Each row is followed by its group and then its class within the group.
[ 69   2  -3  17  14 -22   7 -48 -20  -3  -4  10  -6 -20 -37  -2 -17 -13
  -6  65 -36 -17  -9  20 -13  25  39 -27  28  -5  20  17  20]
Lusot/doto
[ 54  -5   7  -7  14 -13   2 -66 -30   4   0   3  -9 -12 -17 -17  14  -2
 -13  36 -15  -3 -19  17 -25  12  39 -17  35 -10  20  25  35]
Lusot/doto
[ 65  -9  -7 -14   9 -21   5 -48 -33   2  -8   8  -4 -30 -34 -13  27  -9
  -4  54 -30 -29 -14  29  -4  22  26 -25  21   1  30  32  32]
Lusot/sog
[ 10 -36 -37  35 -18 -19  -6 -28  -4  -6   1  11 -26  -8 -19 -19   5  -5
  13   8  19  27  -6  45  41  13  44  16 -21  12  -3 -19   9]
tosok/tisi
[ 54  -3  -7 -15  -2 -24   7 -55 -20   5  10   3 -12 -26 -22  11  33   7
   0  58 -27   1 -19  11 -45  25   8 -23  36   8  21  37  37]
Lusot/sog
[ 53  17 -12  25   3 -24   4 -56 -26   5   8 -12 -23 -13 -13 -32   8 -18
 -13  24   5  19 -29  35 -41   4  32  -2  27 -20   3   2  37]
Gupoz/lomup
[ 43 -24 -22  21 -14 -26  14 -56 -18   4  -6   7 -28  -1 -25  -6  15  20
   4  83  -9  39  -6  44  86  34  64  21  -2  -7  -6  -1  31]
tosok/pimo
[ 56 -34 -40  38 -22 -26   7 -61 -18   4 -15  10 -29 -12 -44 -24  21  14
  18  65   3  19 -16  62 108  38  80   6   6  -2  -1  -1  37]
tosok/pimo
[ 50 -37 -39  17 -24 -23   6 -44 -28  -1  -4  14 -16 -15 -37 -18  20  11
  19  63 -16  25  -9  50  78  30  62   2 -16   7  -7   1  27]
tosok/pimo
[ 51  -8 -46  14  -2 -17   8 -43 -29   0  -9  21 -20 -27 -42 -30  15 -11
  -6  40 -16 -29 -22  56  48  25  51  -3  16   2  16  -6  38]
bolez/moze
[ 57  -2   0  -2  22 -28  15 -69 -16  17   5 -10 -24  -5  -5   5   8  11
  -7  73 -17  40 -26  26 -25  16  23  -5  33 -21   8  24  37]
Gupoz/lomup
[ 55 -27  20  10  22 -15   5 -56 -13  13   4   0 -10  -8  -7 -12  -3 -15
 -19  30 -12  17 -25  23 -34   2  29  -2  44 -32  -4  12  40]
Gupoz/lomup
[ 41  -5 -40  18  -8 -26   5 -37 -27  -7  -6  16 -14 -22 -34 -16  20 -18
  12  38  -7 -31  -5  39   2  21  38 -16  11   9  21 -13  20]
bolez/tagup
[ 49   4 -11   2 -14 -19   3 -56 -17  13   6  -4 -13 -10 -12 -24   5  -8
  -9  34   2  25 -19  29 -24   7  28 -16  29 -25   9  15  36]
Gupoz/lomup
[ 56  -8 -18 -15  -7 -12  15 -55 -27  10  -6  10  -7 -19 -35 -10  19   9
  -6  63 -35 -16 -16  22  -3   7  44 -22  38  -2  19  23  38]
Lusot/doto
[ 59   5 -23  -4  14 -27  16 -42 -20   8 -12   0 -17 -26 -28  -4  22 -19
 -12  85 -26 -21  24  23   6  28  14 -15  65 -12  23  -3  32]
Lusot/sog
[ 67 -11 -25  -8   2 -30  20 -48 -36   0  -7  24 -15 -20 -40   6  32   1
   4  96 -39 -23 -11  22  16  30  27 -25  28   9  20  20  32]
Lusot/sog
[ 47   4 -37  21  -5 -21   7 -39 -22  -2  -1  19 -16 -23 -45 -33  13 -13
  -4  43 -10 -26  -9  46  39  20  56 -16   2  -7  12  -9  50]
bolez/moze
[ 57  25  11  -3  22 -30  13 -59 -16  17   1  -9 -20  -8  -6  -3  -6  -6
  -5  74 -27  27 -19   5 -42   6  18 -15  40 -37  18  21  27]
Gupoz/Sulaf
[ 55 -11   3  13  -3 -26   7 -61 -13  16  -1  -8 -24  -4  -5 -16   5  10
  -6  36  -4  41 -33  29 -21   8  27  11  42 -11   2  32  36]
Gupoz/tafi
[ 56 -14   6  -7  10 -19   5 -56 -32  15  -4   4  -1 -20 -32 -13  18   6
 -13  58 -24  -3 -15  21  15  12  47 -21  33  -8  27  27  38]
Lusot/doto
[ 47  -3  -1   5   0 -25   9 -68 -23   5   4   7 -20  -2  -3  -7   4   6
  -2  59  -9  31 -12  17 -32   3  24  -4  34 -14  12  16  36]
Gupoz/Sulaf
